Small tables with named rows and columns. After each table, cells are looked up by row and column.

Table Nif
|  | Mip | Zuv | Tomi | Tipu | Rifa | Taza |
|---|---|---|---|---|---|---|
| Lafot | 173 | 117 | 127 | 195 | 66 | 192 |
| Vebes | 138 | 161 | 166 | 107 | 57 | 104 |
| Ras | 161 | 155 | 178 | 158 | 137 | 111 |

Rifa of Ras = 137
Zuv of Lafot = 117
Taza of Vebes = 104
Tipu of Lafot = 195
Taza of Lafot = 192
Tipu of Ras = 158
Zuv of Vebes = 161
Taza of Ras = 111
Rifa of Lafot = 66
Tomi of Vebes = 166
Mip of Lafot = 173
Rifa of Vebes = 57
Zuv of Ras = 155
Mip of Vebes = 138
Tipu of Vebes = 107

Nof =
,Voburi,Kun,Nekarit,Zaduzez,Minogo,Ziva,Tugasu,Zomoz,Magako,Rili
Sizu,0.8,0.0,2.8,1.0,8.3,2.4,1.3,3.5,2.0,0.8
Zituku,0.7,2.2,3.4,-1.0,-0.2,3.4,2.0,4.2,2.9,1.2
Surobi,1.3,0.0,3.1,5.8,1.2,1.0,-0.1,2.5,0.4,-0.2
Tep,3.6,1.0,2.4,-5.7,6.3,2.6,2.1,0.7,0.9,1.9
Sofaf,3.1,2.0,3.6,6.4,-0.8,3.8,2.3,2.2,1.6,1.5
Lato,2.2,2.4,1.0,-1.1,3.2,-0.8,-3.1,3.4,1.4,0.5
Fololab,0.2,1.4,1.1,4.6,-4.8,1.9,2.2,2.0,0.4,0.8

Surobi, Minogo: 1.2
Sofaf, Nekarit: 3.6
Tep, Zomoz: 0.7
Lato, Minogo: 3.2
Sizu, Minogo: 8.3
Sizu, Rili: 0.8
Lato, Ziva: -0.8
Tep, Voburi: 3.6
Zituku, Ziva: 3.4
Sizu, Nekarit: 2.8
Surobi, Ziva: 1.0
Tep, Kun: 1.0
Fololab, Magako: 0.4
Lato, Zomoz: 3.4
Surobi, Magako: 0.4
Fololab, Zaduzez: 4.6
Tep, Nekarit: 2.4
Sofaf, Ziva: 3.8
Surobi, Zaduzez: 5.8

Mepu:
cols = Lep, Fefog
Ded: [18, -83]
Kimagu: [27, 5]
Zem: [-41, -42]
Mebun: [19, -52]
Zoda: [48, 52]
Vazaf: [-5, -12]
Tel: [-76, 36]

Lep of Mebun: 19
Fefog of Zem: -42
Lep of Ded: 18
Fefog of Ded: -83
Fefog of Zoda: 52
Lep of Zem: -41
Fefog of Mebun: -52
Fefog of Kimagu: 5
Fefog of Vazaf: -12
Lep of Vazaf: -5
Which row has the largest Fefog? Zoda

Som
columns: Kam, Zurom, Luk, Modoneb, Berenet, Nolozak, Bal, Gele, Pepifa, Rurug
Rivud: [55.338, 68.993, 61.638, 58.653, 19.342, 60.549, 60.199, 57.573, 34.238, 61.271]
Tizoto: [49.923, 53.803, 54.111, 51.947, 44.009, 44.979, 56.308, 47.248, 21.368, 57.916]
Pibepo: [75.602, 75.235, 56.339, 43.874, 40.595, 62.666, 75.354, 73.540, 57.842, 46.590]
Mosa: [73.742, 53.843, 52.075, 55.002, 43.264, 88.107, 51.309, 46.445, 34.822, 69.010]
Lafof: [47.133, 49.435, 55.219, 57.910, 64.054, 65.332, 53.841, 54.701, 92.998, 56.877]
Bub: [65.600, 64.117, 60.269, 73.098, 55.229, 78.900, 54.532, 66.469, 81.757, 58.247]
Fuzapif: [66.055, 72.828, 67.942, 57.685, 24.798, 67.805, 55.420, 73.715, 58.748, 58.802]
Zuza: [73.787, 75.720, 57.652, 45.921, 46.438, 71.982, 74.510, 83.937, 95.633, 40.191]
Lapigub: [56.504, 57.150, 48.372, 58.041, 62.256, 68.021, 61.501, 56.565, 61.561, 48.980]
Gamo: [53.914, 50.130, 52.948, 54.238, 64.986, 52.658, 56.752, 45.544, 41.513, 57.159]
Zetanu: [60.256, 58.327, 53.764, 78.755, 47.688, 65.598, 55.482, 36.674, 25.980, 75.842]

What is the Luk of Fuzapif in Som? 67.942
What is the Modoneb of Zuza in Som? 45.921
What is the Kam of Mosa in Som? 73.742
What is the Modoneb of Gamo in Som? 54.238
What is the Pepifa of Tizoto in Som? 21.368
What is the Nolozak of Pibepo in Som? 62.666
What is the Kam of Bub in Som? 65.600
What is the Rurug of Fuzapif in Som? 58.802
What is the Rurug of Tizoto in Som? 57.916
What is the Pepifa of Lapigub in Som? 61.561
What is the Gele of Gamo in Som? 45.544

